Here is a tiny trained network, its code and every weight. The questions are about switching its units off for an input and a target symbol, where a switched-off unit gives its printed mean instead of its output.

import numpy as np


def w(rows, s, z=0):
    codes = np.array(rows[::2]) - 128.0
    scale = np.full(codes.shape[1], s)
    scale[-1] = z or s
    return codes * scale


def f(y):
    return np.maximum(y, 0)


def softmax(a):
    e = np.exp(a - a.max(-1, keepdims=True))
    return e / e.sum(-1, keepdims=True)


def log_softmax(a):
    a = a - a.max(-1, keepdims=True)
    return a - np.log(np.exp(a).sum(-1, keepdims=True))


def net(x, mask):
    ids = ['ΛΦβγδηθμπ'.index(c) for c in x.split()]
    T = len(ids)
    res = E[ids] + P[:T]
    u = 0
    for l in range(2):
        r = res
        for j in range(2):
            rows = slice(2 * j, 2 * j + 2)
            q, k, v = (r @ M[l][rows].T for M in (Q, K, V))
            z = softmax(np.where(np.tri(T) > 0, q @ k.T / 2**0.5, -1e9)) @ v
            o = O[l][rows]
            res = res + np.where(mask[u + j], z, o[:, -1]) @ o[:, :-1]
        u += 2
        y = f(res @ A[l][:, :-1].T + A[l][:, -1])
        res = res + np.where(mask[u : u + 8], y, B[l][:, -1]) @ B[l][:, :-1]
        u += 8
    return log_softmax(res[-1] @ U[:, :-1].T + U[:, -1])


Q, K, V, O, A, B = {}, {}, {}, {}, {}, {}
E = w([
[153,108,122,103],'Λ',
[96,145,206,65],'Φ',
[154,119,131,141],'β',
[133,119,132,92],'γ',
[111,87,89,135],'δ',
[158,133,162,163],'η',
[70,222,202,2],'θ',
[163,159,81,172],'μ',
[118,135,131,198],'π',
],0.0094)
P = w([
[195,103,107,112],'0',
[142,111,219,131],'1',
[73,94,133,152],'2',
[149,174,91,41],'3',
[164,155,242,150],'4',
[53,103,127,180],'5',
[137,195,70,41],'6',
[152,181,248,148],'7',
[37,119,124,200],'8',
[123,216,57,52],'9',
[143,208,240,159],'10',
[43,102,134,184],'11',
[140,205,56,37],'12',
],0.011)
Q[0] = w([
[96,95,3,114],'0.h1',
[111,147,168,168],'0.h1',
[109,84,175,185],'0.h2',
[125,140,79,98],'0.h2',
],0.016)
K[0] = w([
[167,6,172,76],'0.h1',
[102,186,152,202],'0.h1',
[68,165,112,138],'0.h2',
[175,110,170,126],'0.h2',
],0.011)
V[0] = w([
[55,189,254,79],'0.h1',
[44,107,180,13],'0.h1',
[85,88,85,210],'0.h2',
[225,82,45,58],'0.h2',
],0.0088)
O[0] = w([
[86,74,188,41,255],'0.h1',
[97,67,104,2,158],'0.h1',
[71,24,77,218,41],'0.h2',
[231,182,54,135,101],'0.h2',
],0.0073,0.0026)
A[0] = w([
[64,82,170,130,116],'0.n1',
[139,142,252,90,143],'0.n2',
[46,6,163,91,101],'0.n3',
[150,103,28,207,1],'0.n4',
[138,86,184,254,213],'0.n5',
[223,187,139,104,87],'0.n6',
[91,89,37,188,188],'0.n7',
[215,178,141,108,85],'0.n8',
],0.0067,0.0035)
B[0] = w([
[93,122,112,178,187],'0.n1',
[87,76,98,162,254],'0.n2',
[100,115,55,177,207],'0.n3',
[205,52,27,206,140],'0.n4',
[187,176,254,119,220],'0.n5',
[61,169,74,160,193],'0.n6',
[187,39,94,167,163],'0.n7',
[55,176,72,174,182],'0.n8',
],0.0074,0.0057)
Q[1] = w([
[29,82,142,191],'1.h1',
[175,182,45,2],'1.h1',
[110,186,55,146],'1.h2',
[140,31,161,199],'1.h2',
],0.0072)
K[1] = w([
[6,166,143,115],'1.h1',
[254,132,60,136],'1.h1',
[159,126,116,182],'1.h2',
[79,62,179,91],'1.h2',
],0.0089)
V[1] = w([
[220,2,100,242],'1.h1',
[39,223,125,103],'1.h1',
[174,202,227,147],'1.h2',
[92,208,46,158],'1.h2',
],0.0075)
O[1] = w([
[184,2,124,180,173],'1.h1',
[27,230,99,103,171],'1.h1',
[232,119,21,31,125],'1.h2',
[25,106,91,141,255],'1.h2',
],0.0072,0.0044)
A[1] = w([
[189,75,229,136,54],'1.n1',
[115,162,210,90,76],'1.n2',
[170,146,11,30,158],'1.n3',
[84,65,107,197,86],'1.n4',
[76,84,119,108,136],'1.n5',
[152,176,158,183,164],'1.n6',
[80,158,131,149,1],'1.n7',
[89,100,93,156,25],'1.n8',
],0.011,0.007)
B[1] = w([
[115,224,206,126,229],'1.n1',
[210,47,108,42,230],'1.n2',
[229,185,195,172,212],'1.n3',
[82,66,190,47,254],'1.n4',
[145,146,46,231,224],'1.n5',
[83,220,74,172,205],'1.n6',
[254,139,84,140,206],'1.n7',
[35,155,168,120,168],'1.n8',
],0.0084,0.0079)
U = w([
[162,165,177,73,149],'Λ',
[232,111,50,201,145],'Φ',
[177,31,2,65,222],'β',
[133,217,228,89,120],'γ',
[16,147,137,151,177],'δ',
[83,130,246,88,1],'η',
[113,50,135,95,50],'θ',
[95,249,26,224,111],'μ',
[208,93,168,103,143],'π',
],0.0071)

Each question gives the input, a string of symbols that net reads in full, and the target symbol t.
The units are the heads (2 rows each of Q, K, V and O) and the neurons (one row each of A and B). Each row of codes is followed by its name. A weight is (code - 128) times the scale printed after its matrix; where a second scale follows, it is the last column's (O, A, B and U).
mask holds one flag per unit, layer by layer, with each layer's heads first. A switched-off unit (its flag False) gives its mean, the last column of its rows in O or B, instead of its output. The means were averaged over made-up inputs and are rounded, as every weight is.
A unit's drop is (log p(t) with every unit on - log p(t) with that unit switched off) / (log p(t) with every unit on - log p(t) with every unit switched off).
unit that matters most: the unit with the biggest drop
top k neurons: the k neurons with the biggest drops, biggest first
k most important neurons of layer l: the k neurons of layer l with the biggest drops, biggest first
heads that matter: for each layer, one digit per head in row order, 1 if its drop is at least 0.15 and else 0, layers parted by /
input β γ π η β, target γ: unit that matters most : 1.n1
input Λ β μ μ, target δ: heads that matter : 11 / 11
input γ γ μ γ γ Φ γ μ, target μ: top 2 neurons : (1.n6; 1.n4)
input γ β Φ β Φ θ δ, target μ: heads that matter : 11 / 01
input β θ μ δ Φ μ Λ π β η, target β: heads that matter : 11 / 11
input μ β η π β γ γ π β μ Λ, target μ: heads that matter : 10 / 00
input γ γ γ β γ Λ β, target μ: top 2 neurons : (0.n6; 0.n8)
input π Λ β β Λ η Λ, target π: top 4 neurons : (0.n4; 1.n1; 0.n5; 0.n7)
input η θ β Φ δ η Φ π γ Φ Λ Λ Φ, target Φ: 4 most important neurons of layer 1 : (1.n3; 1.n5; 1.n4; 1.n2)
input η μ μ π δ π Φ Λ γ π, target Φ: heads that matter : 10 / 11
input π μ γ Λ η γ θ γ π γ Φ η γ, target π: top 2 neurons : (0.n4; 1.n1)
input γ π β θ Λ μ Λ, target μ: 2 most important neurons of layer 1 : (1.n4; 1.n2)
input Φ δ Φ Λ, target γ: heads that matter : 01 / 10
input γ η π β Λ η η, target μ: heads that matter : 11 / 01
input θ β β γ γ γ Φ γ β θ γ, target β: unit that matters most : 1.n2
input γ γ π γ γ π π Φ η Φ, target μ: top 2 neurons : (0.n5; 1.n5)
input γ γ β β π γ δ μ π, target η: top 3 neurons : (1.n4; 0.n7; 0.n5)
input η Φ γ γ θ π θ β γ η Λ γ η, target Φ: top 2 neurons : (1.n3; 0.n5)
input π β Φ δ β θ π, target π: top 3 neurons : (1.n1; 0.n4; 0.n5)
input δ γ η Λ π γ, target β: unit that matters most : 1.h2
input β β η, target γ: 3 most important neurons of layer 0 : (0.n5; 0.n6; 0.n8)
input β θ μ β, target β: 2 most important neurons of layer 1 : (1.n1; 1.n4)
input Λ Λ π μ μ γ π, target δ: top 4 neurons : (0.n4; 0.n6; 0.n8; 0.n5)
input η π β η θ θ π, target Φ: top 4 neurons : (1.n3; 0.n5; 0.n2; 1.n4)
input μ θ δ β, target θ: 3 most important neurons of layer 1 : (1.n4; 1.n1; 1.n8)
input η γ θ β, target Φ: top 2 neurons : (1.n3; 0.n5)
input Λ δ θ β γ Λ γ θ π δ μ η, target μ: heads that matter : 01 / 10
input β δ γ γ η γ μ β η γ δ Λ μ, target β: top 3 neurons : (0.n4; 1.n1; 1.n4)
input δ Φ γ γ π μ δ γ π β Λ γ δ, target η: top neuron : (1.n1)
input Φ μ μ π δ π μ, target γ: 2 most important neurons of layer 1 : (1.n3; 1.n5)
